How the states are linked:
Q334 ε Q254
Q334 σ Q281
Q334 θ Q235
Q334 ξ Q563
Q334 δ Q37
Q334 λ Q928
Q334 ψ Q887
Q493 ε Q959
Q493 σ Q95
Q493 θ Q950
Q493 ξ Q239
Q493 δ Q382
Q493 λ Q357
Q493 ψ Q439
Q952 ε Q715
Q952 σ Q128
Q952 θ Q315
Q952 δ Q146
Q952 ψ Q584
Q632 ε Q213
Q632 σ Q651
Q632 ξ Q236
Q632 λ Q444
Q632 ψ Q694
Q694 ε Q839
Q694 σ Q563
Q694 θ Q110
Q694 ξ Q281
Q694 δ Q442
Q694 λ Q197
Q694 ψ Q632
Q634 ε Q596
Q634 σ Q617
Q634 θ Q382
Q634 ξ Q122
Q634 δ Q950
Q634 λ Q954
Q634 ψ Q336
Q336 ε Q528
Q336 σ Q150
Q336 θ Q936
Q336 ξ Q371
Q336 δ Q161
Q336 λ Q999
Q336 ψ Q634
Q479 ε Q73
Q479 σ Q271
Q479 θ Q928
Q479 ξ Q25
Q479 δ Q521
Q479 λ Q235
Q479 ψ Q784
Q196 ε Q25
Q196 σ Q143
Q196 θ Q808
Q196 ξ Q73
Q196 δ Q358
Q196 λ Q878
Q196 ψ Q440
Q439 ε Q487
Q439 σ Q760
Q439 θ Q161
Q439 ξ Q193
Q439 δ Q936
Q439 λ Q94
Q439 ψ Q493
Q596 ε Q634
Q596 σ Q419
Q596 δ Q236
Q596 λ Q315
Q596 ψ Q528
Q959 ε Q493
Q959 σ Q365
Q959 θ Q236
Q959 λ Q146
Q959 ψ Q487
Q442 ε Q371
Q442 σ Q764
Q442 ξ Q528
Q442 δ Q694
Q442 λ Q951
Q239 σ Q322
Q239 θ Q213
Q239 ξ Q493
Q239 λ Q163
Q239 ψ Q193
Q671 ε Q877
Q671 σ Q790
Q671 θ Q606
Q671 ξ Q55
Q671 δ Q320
Q671 λ Q570
Q671 ψ Q185
Q824 ε Q431
Q824 σ Q701
Q824 θ Q825
Q824 ξ Q988
Q824 δ Q878
Q824 λ Q358
Q824 ψ Q141
Q696 ε Q936
Q696 σ Q980
Q696 θ Q528
Q696 δ Q487
Q696 λ Q584
Q358 ε Q793
Q358 σ Q886
Q358 θ Q185
Q358 ξ Q101
Q358 δ Q196
Q358 λ Q824
Q358 ψ Q606
Q419 ε Q617
Q419 σ Q596
Q419 θ Q85
Q419 ξ Q42
Q419 δ Q887
Q419 λ Q813
Q419 ψ Q37
Q254 ε Q334
Q254 σ Q161
Q254 θ Q760
Q254 ξ Q45
Q254 δ Q150
Q254 λ Q378
Q254 ψ Q170
Q584 ε Q767
Q584 σ Q521
Q584 θ Q129
Q584 ξ Q786
Q584 δ Q271
Q584 λ Q696
Q584 ψ Q952
Q988 ε Q980
Q988 σ Q936
Q988 θ Q150
Q988 ξ Q824
Q988 δ Q760
Q988 λ Q101
Q988 ψ Q250
Q73 ε Q479
Q73 σ Q94
Q73 θ Q378
Q73 ξ Q196
Q73 δ Q101
Q73 λ Q760
Q73 ψ Q589
Q760 ε Q235
Q760 σ Q439
Q760 θ Q254
Q760 ξ Q878
Q760 δ Q988
Q760 λ Q73
Q760 ψ Q95
Q357 ε Q146
Q357 σ Q589
Q357 θ Q743
Q357 ξ Q163
Q357 δ Q715
Q357 λ Q493
Q357 ψ Q94
Q95 ε Q365
Q95 σ Q493
Q95 θ Q170
Q95 ξ Q322
Q95 δ Q250
Q95 λ Q589
Q95 ψ Q760
Q197 ε Q82
Q197 σ Q631
Q197 θ Q719
Q197 ξ Q800
Q197 δ Q951
Q197 λ Q694
Q197 ψ Q444
Q878 ε Q902
Q878 σ Q193
Q878 θ Q45
Q878 ξ Q760
Q878 δ Q824
Q878 λ Q196
Q878 ψ Q322
Q235 ε Q760
Q235 σ Q487
Q235 θ Q334
Q235 ξ Q902
Q235 δ Q980
Q235 λ Q479
Q235 ψ Q365
Q974 ε Q468
Q974 σ Q743
Q974 θ Q589
Q974 ξ Q320
Q974 δ Q55
Q974 λ Q170
Q974 ψ Q378
Q678 ε Q440
Q678 σ Q267
Q678 θ Q512
Q678 ξ Q784
Q678 δ Q221
Q678 λ Q388
Q678 ψ Q25
Q322 ε Q388
Q322 σ Q239
Q322 θ Q553
Q322 ξ Q95
Q322 δ Q141
Q322 λ Q440
Q322 ψ Q878
Q570 ε Q42
Q570 σ Q122
Q570 θ Q141
Q570 ξ Q617
Q570 δ Q553
Q570 λ Q671
Q570 ψ Q825
Q163 ε Q267
Q163 σ Q440
Q163 θ Q797
Q163 ξ Q357
Q163 δ Q486
Q163 λ Q239
Q163 ψ Q143
Q236 ε Q950
Q236 σ Q887
Q236 θ Q959
Q236 ξ Q632
Q236 δ Q596
Q236 λ Q192
Q236 ψ Q281
Q150 ε Q37
Q150 σ Q336
Q150 θ Q988
Q150 ξ Q825
Q150 δ Q254
Q150 λ Q121
Q150 ψ Q617
Q101 ε Q521
Q101 σ Q767
Q101 θ Q121
Q101 ξ Q358
Q101 δ Q73
Q101 λ Q988
Q101 ψ Q659
Q388 ε Q322
Q388 θ Q651
Q388 ξ Q365
Q388 λ Q678
Q388 ψ Q902
Q267 ε Q163
Q267 σ Q678
Q267 θ Q444
Q267 ξ Q146
Q267 ψ Q719
Q431 ε Q824
Q431 θ Q764
Q431 ξ Q980
Q431 δ Q902
Q431 λ Q793
Q589 ε Q784
Q589 σ Q357
Q589 θ Q974
Q589 ξ Q440
Q589 δ Q659
Q589 λ Q95
Q589 ψ Q73
Q315 ε Q954
Q315 σ Q813
Q315 θ Q952
Q315 ξ Q864
Q315 δ Q192
Q315 λ Q596
Q315 ψ Q129
Q213 ε Q632
Q213 σ Q553
Q213 θ Q239
Q213 ξ Q950
Q213 δ Q122
Q213 λ Q797
Q213 ψ Q839
Q121 ε Q609
Q121 σ Q999
Q121 θ Q101
Q121 ξ Q185
Q121 δ Q378
Q121 λ Q150
Q121 ψ Q55
Q271 ε Q94
Q271 σ Q479
Q271 θ Q800
Q271 ξ Q719
Q271 δ Q584
Q271 λ Q487
Q271 ψ Q146
Q528 ε Q336
Q528 σ Q37
Q528 θ Q696
Q528 ξ Q442
Q528 δ Q281
Q528 λ Q129
Q528 ψ Q596
Q270 ε Q800
Q270 σ Q378
Q270 θ Q94
Q270 ξ Q82
Q270 δ Q999
Q270 λ Q161
Q270 ψ Q743
Q793 ε Q358
Q793 σ Q786
Q793 θ Q543
Q793 ξ Q521
Q793 δ Q25
Q793 λ Q431
Q793 ψ Q221
Q444 ε Q797
Q444 σ Q512
Q444 θ Q267
Q444 ξ Q192
Q444 δ Q864
Q444 λ Q632
Q444 ψ Q197
Q790 ε Q864
Q790 σ Q671
Q790 θ Q486
Q790 ξ Q954
Q790 δ Q797
Q790 λ Q122
Q790 ψ Q401
Q365 ε Q95
Q365 σ Q959
Q365 θ Q887
Q365 ξ Q388
Q365 δ Q85
Q365 λ Q784
Q365 ψ Q235
Q192 ε Q743
Q192 σ Q468
Q192 θ Q146
Q192 ξ Q444
Q192 δ Q315
Q192 λ Q236
Q192 ψ Q800
Q141 θ Q570
Q141 ξ Q250
Q141 δ Q322
Q141 λ Q606
Q141 ψ Q824
Q950 ε Q236
Q950 σ Q170
Q950 θ Q493
Q950 ξ Q213
Q950 δ Q634
Q950 λ Q743
Q950 ψ Q161
Q800 ε Q270
Q800 σ Q928
Q800 θ Q271
Q800 ξ Q197
Q800 δ Q129
Q800 λ Q281
Q800 ψ Q192
Q886 ε Q786
Q886 σ Q358
Q886 θ Q401
Q886 ξ Q767
Q886 δ Q143
Q886 λ Q701
Q886 ψ Q486
Q25 ε Q196
Q25 σ Q719
Q25 θ Q631
Q25 ξ Q479
Q25 δ Q793
Q25 λ Q902
Q25 ψ Q678
Q864 ε Q790
Q864 σ Q877
Q864 ξ Q315
Q864 δ Q444
Q864 ψ Q951
Q887 ε Q170
Q887 σ Q236
Q887 θ Q365
Q887 ξ Q651
Q887 δ Q419
Q887 λ Q468
Q887 ψ Q334
Q651 ε Q553
Q651 σ Q632
Q651 θ Q388
Q651 ξ Q887
Q651 δ Q42
Q651 λ Q512
Q651 ψ Q563
Q401 ε Q951
Q401 σ Q185
Q401 θ Q886
Q401 ξ Q999
Q401 δ Q82
Q401 λ Q371
Q401 ψ Q790
Q128 ε Q659
Q128 σ Q952
Q128 θ Q813
Q128 ξ Q221
Q128 δ Q784
Q128 λ Q85
Q128 ψ Q521
Q659 ε Q128
Q659 σ Q715
Q659 θ Q55
Q659 ξ Q606
Q659 δ Q589
Q659 λ Q250
Q659 ψ Q101
Q928 ε Q378
Q928 σ Q800
Q928 θ Q479
Q928 ξ Q631
Q928 δ Q609
Q928 λ Q334
Q928 ψ Q468
Q468 ε Q974
Q468 σ Q192
Q468 θ Q784
Q468 ξ Q512
Q468 δ Q813
Q468 λ Q887
Q468 ψ Q928
Q371 ε Q442
Q371 σ Q825
Q371 θ Q701
Q371 ξ Q336
Q371 δ Q839
Q371 λ Q401
Q371 ψ Q122
Q42 ε Q570
Q42 ξ Q419
Q42 δ Q651
Q42 λ Q877
Q42 ψ Q764
Q37 ε Q150
Q37 σ Q528
Q37 θ Q980
Q37 ξ Q764
Q37 δ Q334
Q37 λ Q609
Q37 ψ Q419
Q609 ε Q121
Q609 σ Q129
Q609 θ Q521
Q609 ξ Q543
Q609 δ Q928
Q609 λ Q37
Q609 ψ Q813
Q143 ε Q719
Q143 σ Q196
Q143 θ Q82
Q143 ξ Q94
Q143 δ Q886
Q143 λ Q193
Q143 ψ Q163
Q808 ε Q631
Q808 σ Q82
Q808 θ Q196
Q808 ξ Q378
Q808 δ Q185
Q808 λ Q45
Q808 ψ Q320
Q161 ε Q281
Q161 σ Q254
Q161 θ Q439
Q161 ξ Q839
Q161 δ Q336
Q161 λ Q270
Q161 ψ Q950
Q146 ε Q357
Q146 σ Q784
Q146 θ Q192
Q146 ξ Q267
Q146 δ Q952
Q146 λ Q959
Q146 ψ Q271
Q487 ε Q439
Q487 σ Q235
Q487 θ Q281
Q487 ξ Q110
Q487 δ Q696
Q487 λ Q271
Q487 ψ Q959
Q954 ε Q315
Q954 σ Q55
Q954 θ Q715
Q954 ξ Q790
Q954 δ Q743
Q954 λ Q634
Q954 ψ Q999
Q320 ε Q512
Q320 σ Q797
Q320 θ Q440
Q320 ξ Q974
Q320 δ Q671
Q320 λ Q553
Q320 ψ Q808
Q877 ε Q671
Q877 σ Q864
Q877 θ Q221
Q877 ξ Q813
Q877 δ Q512
Q877 λ Q42
Q877 ψ Q543
Q980 ε Q988
Q980 σ Q696
Q980 θ Q37
Q980 ξ Q431
Q980 δ Q235
Q980 λ Q521
Q980 ψ Q85
Q797 ε Q444
Q797 σ Q320
Q797 θ Q163
Q797 ξ Q743
Q797 δ Q790
Q797 λ Q213
Q797 ψ Q82
Q839 ε Q694
Q839 σ Q45
Q839 θ Q193
Q839 ξ Q161
Q839 δ Q371
Q839 λ Q82
Q839 ψ Q213
Q764 ε Q825
Q764 σ Q442
Q764 θ Q431
Q764 ξ Q37
Q764 δ Q563
Q764 λ Q543
Q764 ψ Q42
Q617 ε Q419
Q617 σ Q634
Q617 θ Q250
Q617 ξ Q570
Q617 δ Q170
Q617 λ Q55
Q617 ψ Q150
Q45 ε Q563
Q45 σ Q839
Q45 θ Q878
Q45 ξ Q254
Q45 δ Q825
Q45 λ Q808
Q45 ψ Q553
Q606 ε Q221
Q606 σ Q486
Q606 θ Q671
Q606 ξ Q659
Q606 δ Q440
Q606 λ Q141
Q606 ψ Q358
Q813 ε Q55
Q813 σ Q315
Q813 θ Q128
Q813 ξ Q877
Q813 δ Q468
Q813 λ Q419
Q813 ψ Q609
Q486 σ Q606
Q486 θ Q790
Q486 ξ Q715
Q486 δ Q163
Q486 ψ Q886
Q825 ε Q764
Q825 σ Q371
Q825 θ Q824
Q825 ξ Q150
Q825 δ Q45
Q825 λ Q185
Q825 ψ Q570
Q767 ε Q584
Q767 σ Q101
Q767 θ Q999
Q767 ξ Q886
Q767 δ Q94
Q767 λ Q936
Q767 ψ Q715
Q193 ε Q110
Q193 σ Q878
Q193 θ Q839
Q193 ξ Q439
Q193 δ Q701
Q193 λ Q143
Q193 ψ Q239
Q512 ε Q320
Q512 σ Q444
Q512 θ Q678
Q512 ξ Q468
Q512 δ Q877
Q512 λ Q651
Q512 ψ Q631
Q94 ε Q271
Q94 σ Q73
Q94 θ Q270
Q94 ξ Q143
Q94 δ Q767
Q94 λ Q439
Q94 ψ Q357
Q382 σ Q250
Q382 θ Q634
Q382 δ Q493
Q382 λ Q715
Q382 ψ Q936
Q902 ε Q878
Q902 σ Q110
Q902 θ Q563
Q902 ξ Q235
Q902 δ Q431
Q902 λ Q25
Q902 ψ Q388
Q701 σ Q824
Q701 θ Q371
Q701 ξ Q936
Q701 δ Q193
Q701 λ Q886
Q250 ε Q85
Q250 σ Q382
Q250 θ Q617
Q250 ξ Q141
Q250 δ Q95
Q250 λ Q659
Q250 ψ Q988
Q563 ε Q45
Q563 σ Q694
Q563 θ Q902
Q563 ξ Q334
Q563 δ Q764
Q563 λ Q631
Q563 ψ Q651
Q631 ε Q808
Q631 σ Q197
Q631 θ Q25
Q631 ξ Q928
Q631 δ Q543
Q631 λ Q563
Q631 ψ Q512
Q543 ε Q185
Q543 σ Q951
Q543 θ Q793
Q543 ξ Q609
Q543 δ Q631
Q543 λ Q764
Q543 ψ Q877
Q378 ε Q928
Q378 σ Q270
Q378 θ Q73
Q378 ξ Q808
Q378 δ Q121
Q378 λ Q254
Q378 ψ Q974
Q185 ε Q543
Q185 σ Q401
Q185 θ Q358
Q185 ξ Q121
Q185 δ Q808
Q185 λ Q825
Q185 ψ Q671
Q440 ε Q678
Q440 σ Q163
Q440 θ Q320
Q440 ξ Q589
Q440 δ Q606
Q440 λ Q322
Q440 ψ Q196
Q999 ε Q129
Q999 σ Q121
Q999 θ Q767
Q999 ξ Q401
Q999 δ Q270
Q999 λ Q336
Q999 ψ Q954
Q85 ε Q250
Q85 θ Q419
Q85 δ Q365
Q85 λ Q128
Q85 ψ Q980
Q122 σ Q570
Q122 ξ Q634
Q122 δ Q213
Q122 λ Q790
Q122 ψ Q371
Q715 ε Q952
Q715 σ Q659
Q715 θ Q954
Q715 ξ Q486
Q715 δ Q357
Q715 λ Q382
Q715 ψ Q767
Q521 ε Q101
Q521 σ Q584
Q521 θ Q609
Q521 ξ Q793
Q521 δ Q479
Q521 λ Q980
Q521 ψ Q128
Q936 ε Q696
Q936 σ Q988
Q936 θ Q336
Q936 ξ Q701
Q936 δ Q439
Q936 λ Q767
Q936 ψ Q382
Q743 ε Q192
Q743 σ Q974
Q743 θ Q357
Q743 ξ Q797
Q743 δ Q954
Q743 λ Q950
Q743 ψ Q270
Q55 ε Q813
Q55 σ Q954
Q55 θ Q659
Q55 ξ Q671
Q55 δ Q974
Q55 λ Q617
Q55 ψ Q121
Q719 ε Q143
Q719 σ Q25
Q719 θ Q197
Q719 ξ Q271
Q719 δ Q786
Q719 λ Q110
Q719 ψ Q267
Q553 ε Q651
Q553 σ Q213
Q553 θ Q322
Q553 ξ Q170
Q553 δ Q570
Q553 λ Q320
Q553 ψ Q45
Q110 ε Q193
Q110 σ Q902
Q110 θ Q694
Q110 ξ Q487
Q110 λ Q719
Q221 ε Q606
Q221 θ Q877
Q221 ξ Q128
Q221 δ Q678
Q221 ψ Q793
Q281 ε Q161
Q281 σ Q334
Q281 θ Q487
Q281 ξ Q694
Q281 δ Q528
Q281 λ Q800
Q281 ψ Q236
Q170 ε Q887
Q170 σ Q950
Q170 θ Q95
Q170 ξ Q553
Q170 δ Q617
Q170 λ Q974
Q170 ψ Q254
Q82 ε Q197
Q82 σ Q808
Q82 θ Q143
Q82 ξ Q270
Q82 δ Q401
Q82 λ Q839
Q82 ψ Q797
Q786 ε Q886
Q786 σ Q793
Q786 θ Q951
Q786 ξ Q584
Q786 δ Q719
Q784 ε Q589
Q784 σ Q146
Q784 θ Q468
Q784 ξ Q678
Q784 δ Q128
Q784 λ Q365
Q784 ψ Q479
Q129 ε Q999
Q129 σ Q609
Q129 θ Q584
Q129 ξ Q951
Q129 δ Q800
Q129 λ Q528
Q129 ψ Q315
Q951 ε Q401
Q951 σ Q543
Q951 θ Q786
Q951 ξ Q129
Q951 δ Q197
Q951 λ Q442
Q951 ψ Q864

In the rows, 141 stands for zero.

The rows follow the links: the fewer symbols apart two states are, the more alike their rows tend to be.

Each row is also shifted at random along 8 hidden directions that mean nothing.

Rows with their states:
163 135 169 162 135 151 158 149 166 154 169 139 119 138 132 116 137 174 103 157 152 129 92 157 133 136 157 157 154 155 114 128 128 142 123 142 153 147: Q129
109 137 147 114 132 121 153 147 153 136 174 153 135 179 144 124 151 120 81 164 131 178 144 147 130 95 105 132 132 133 155 147 113 106 160 135 125 145: Q634
106 120 163 144 129 141 94 159 152 111 143 129 183 123 120 159 117 164 203 136 147 141 155 121 117 157 131 160 124 184 135 177 130 122 131 140 150 154: Q609
125 142 106 120 128 115 133 164 110 124 153 108 133 162 103 139 145 129 161 149 160 162 136 163 138 143 145 153 152 144 165 140 116 140 135 135 141 150: Q878
137 144 130 107 148 126 145 166 154 160 130 149 122 123 139 139 137 150 149 139 149 146 145 175 130 119 165 149 148 50 153 147 130 111 143 115 91 127: Q632
111 165 146 125 159 151 85 151 136 158 100 163 144 134 148 148 136 150 157 119 162 98 126 135 156 121 147 128 148 173 134 109 169 136 155 127 144 139: Q589
169 156 140 159 146 162 185 96 145 181 146 172 137 184 152 98 152 117 75 160 163 175 94 149 161 119 149 112 168 139 133 94 176 166 164 142 166 132: Q767
152 170 140 161 155 155 89 175 143 154 146 138 146 146 131 153 120 168 135 140 156 123 114 155 155 145 176 161 145 148 125 144 162 144 136 104 152 154: Q479
148 146 149 132 148 149 134 170 163 167 155 157 112 142 142 129 142 147 121 125 147 137 125 148 131 130 160 138 145 105 135 133 120 141 147 149 142 134: Q743
150 126 123 161 131 134 162 137 140 123 188 130 122 156 136 140 158 117 96 141 129 142 158 140 164 176 137 133 134 148 142 142 126 163 151 156 163 148: Q382
166 152 159 154 160 161 154 130 162 180 126 173 132 139 159 122 125 162 110 149 146 135 111 137 131 109 142 138 148 117 135 125 172 130 140 137 137 136: Q800
181 123 161 177 137 153 106 149 158 141 167 148 157 139 144 145 131 154 143 133 136 147 135 124 121 164 140 159 121 180 129 162 126 138 129 159 153 151: Q270
165 114 165 127 113 155 142 134 147 136 136 135 167 148 158 137 152 148 181 134 165 207 135 151 140 173 144 151 144 156 151 169 127 123 147 157 135 159: Q444
117 136 134 117 105 143 150 144 106 133 161 111 124 153 131 135 138 147 119 154 173 180 131 147 142 129 122 160 164 181 162 134 120 139 112 150 168 159: Q719
86 157 102 159 152 129 124 153 128 149 150 136 145 161 116 143 141 117 151 138 151 145 145 149 151 159 169 139 139 116 149 136 147 163 151 133 151 135: Q988
97 116 137 137 146 141 146 147 148 129 129 122 122 123 101 134 132 163 208 139 141 109 143 145 127 179 133 152 128 128 157 124 128 143 122 166 152 142: Q334
157 157 124 127 144 136 148 129 113 148 119 143 157 138 136 148 133 120 160 136 141 149 164 122 135 112 138 117 142 117 153 134 156 155 143 135 147 121: Q196
171 111 134 142 162 143 137 93 138 166 62 171 133 71 141 140 129 155 200 107 153 60 145 111 142 143 143 113 153 132 133 76 181 164 128 153 137 100: Q143
76 193 126 166 194 153 159 89 108 202 84 169 121 159 185 134 159 135 125 118 125 125 112 142 138 120 156 138 136 148 148 92 196 168 132 154 117 121: Q45
99 142 128 154 162 129 152 125 151 163 140 172 135 149 140 133 137 115 115 148 125 147 150 136 121 112 131 129 130 95 151 130 145 139 143 142 124 122: Q336
143 168 162 140 174 152 119 100 135 181 62 182 179 136 178 144 138 149 165 134 140 125 116 119 124 88 136 130 136 175 129 114 199 126 147 132 102 123: Q808
147 110 138 142 136 124 137 156 159 137 167 134 115 143 104 120 133 151 156 144 147 129 127 155 121 161 139 162 135 134 152 124 102 127 130 160 134 144: Q161
87 161 128 167 142 165 131 127 114 173 99 132 144 144 146 137 150 157 184 118 187 140 86 165 171 181 206 152 176 170 126 104 176 185 133 148 161 139: Q793
156 116 159 120 119 132 145 108 141 109 125 146 217 180 161 140 167 100 198 157 134 221 170 129 132 153 102 129 118 187 158 187 139 102 184 147 113 161: Q570
117 172 136 166 153 136 112 145 118 150 157 145 149 147 188 178 128 146 79 146 108 171 171 137 126 112 133 178 120 146 150 189 155 119 112 114 112 149: Q694
245 143 161 146 138 137 142 120 153 125 124 149 180 138 141 137 143 139 133 163 136 127 121 135 139 108 133 130 152 186 106 133 168 132 148 111 125 136: Q358
147 166 136 157 149 138 156 131 132 149 137 127 120 155 142 129 154 165 99 163 157 116 79 183 167 130 172 164 174 176 115 111 162 151 124 113 134 146: Q431
104 136 169 132 136 146 74 162 161 139 133 153 192 181 155 139 145 162 183 150 168 177 96 178 152 152 155 169 136 206 132 161 152 89 170 109 102 181: Q419
133 138 152 135 139 142 152 133 146 166 120 155 145 121 148 131 132 157 146 141 154 148 119 151 124 111 162 143 161 107 127 131 146 135 132 130 121 126: Q951
154 144 182 105 141 148 123 132 150 125 126 168 187 169 163 137 138 128 137 158 121 163 159 107 122 88 73 124 115 198 152 162 155 93 170 133 132 154: Q974
98 152 139 101 136 125 109 192 137 114 154 122 95 147 110 141 134 176 117 156 157 88 111 173 154 116 124 165 155 180 146 118 116 111 126 113 142 163: Q365
109 118 134 128 130 126 113 122 117 131 111 142 151 99 133 151 132 144 164 123 162 109 156 112 132 121 125 138 158 185 142 113 141 143 126 145 139 121: Q886

From each start, follow one symbol. Which state do you reach?
Answer with the state's name.
start 193 142 161 180 151 147 176 123 143 125 146 116 116 128 154 139 148 171 130 150 101 98 125 144 137 175 137 172 129 183 125 141 142 153 105 160 143 148
σ: Q694
start 79 176 128 114 134 119 125 197 120 128 170 111 125 156 146 170 141 141 126 142 121 180 169 160 130 119 146 168 130 105 160 197 102 116 129 120 120 148
σ: Q632
start 152 152 136 142 150 133 136 146 132 132 138 135 143 147 161 161 157 132 148 132 108 142 163 136 136 151 140 151 116 149 146 169 135 136 144 150 117 143
λ: Q320
start 160 135 150 152 155 147 135 133 146 145 118 150 115 81 169 164 142 153 144 98 111 80 177 105 129 144 131 131 132 139 131 138 135 156 117 166 132 113
δ: Q790
start 154 132 140 171 140 137 166 124 141 113 146 118 166 129 148 164 140 134 161 152 97 154 184 122 127 173 134 148 114 129 142 189 137 147 127 146 133 139
ψ: Q42
start 103 148 134 136 141 141 75 154 126 156 141 157 147 151 136 145 125 150 123 129 183 141 120 137 141 113 143 157 151 191 146 122 146 128 135 126 151 150
ξ: Q143
start 65 155 149 164 139 164 150 95 105 148 109 136 185 143 181 163 150 132 167 131 126 177 168 96 130 153 125 137 129 192 153 160 165 160 131 170 160 146
λ: Q764
start 223 115 159 145 119 150 123 152 164 132 162 146 142 153 130 125 148 149 146 136 175 145 113 154 163 177 155 140 153 180 129 130 130 139 159 148 163 162
λ: Q493
start 128 150 136 135 159 133 106 166 155 136 145 150 155 142 141 158 138 133 167 131 116 131 178 134 132 144 134 143 110 115 149 168 138 121 157 134 120 139
ξ: Q553
start 132 143 163 111 132 162 160 146 150 145 134 145 149 163 145 121 142 144 165 150 142 171 143 138 135 131 123 123 137 123 153 149 144 127 162 151 152 155
θ: Q784
start 48 158 138 163 164 144 139 128 129 145 136 141 139 149 153 149 133 147 129 144 115 128 144 123 133 144 122 154 123 167 145 141 162 140 120 147 147 146
θ: Q980
start 180 122 133 119 115 130 156 157 138 101 179 113 150 168 88 125 131 118 159 166 148 178 162 123 130 146 104 130 136 150 163 156 101 144 148 159 192 155
ξ: Q196
start 140 121 147 177 156 146 141 122 165 155 140 158 145 125 146 136 132 154 148 142 134 125 133 147 139 167 153 151 135 122 126 135 160 140 135 140 126 139
δ: Q281
start 79 153 137 133 152 123 98 165 146 134 146 153 158 147 147 160 142 132 146 134 119 134 163 136 130 128 135 142 116 137 140 168 134 117 156 121 112 137
λ: Q55
start 168 146 138 133 146 132 153 140 140 118 157 139 120 162 136 135 146 131 104 156 119 114 152 133 157 134 104 130 129 170 148 128 140 138 150 139 157 154
ψ: Q760
start 71 139 158 96 134 144 119 121 136 163 84 170 182 134 173 142 138 146 169 131 175 182 137 140 134 94 133 133 155 147 150 137 160 101 160 125 100 136
ψ: Q951
start 146 117 153 135 103 134 118 167 132 103 172 104 149 120 130 167 128 159 153 141 142 166 174 120 110 149 117 175 129 176 150 191 91 122 101 158 151 154
δ: Q951
start 154 94 151 155 145 148 166 99 150 123 135 152 131 126 156 131 152 134 158 125 108 115 185 103 137 192 89 125 106 165 159 130 140 151 142 199 160 142
δ: Q634
start 144 130 133 125 153 135 176 117 155 144 113 159 142 147 109 102 131 136 160 171 153 126 118 158 154 124 134 118 159 98 145 100 171 135 163 113 137 132
ε: Q988
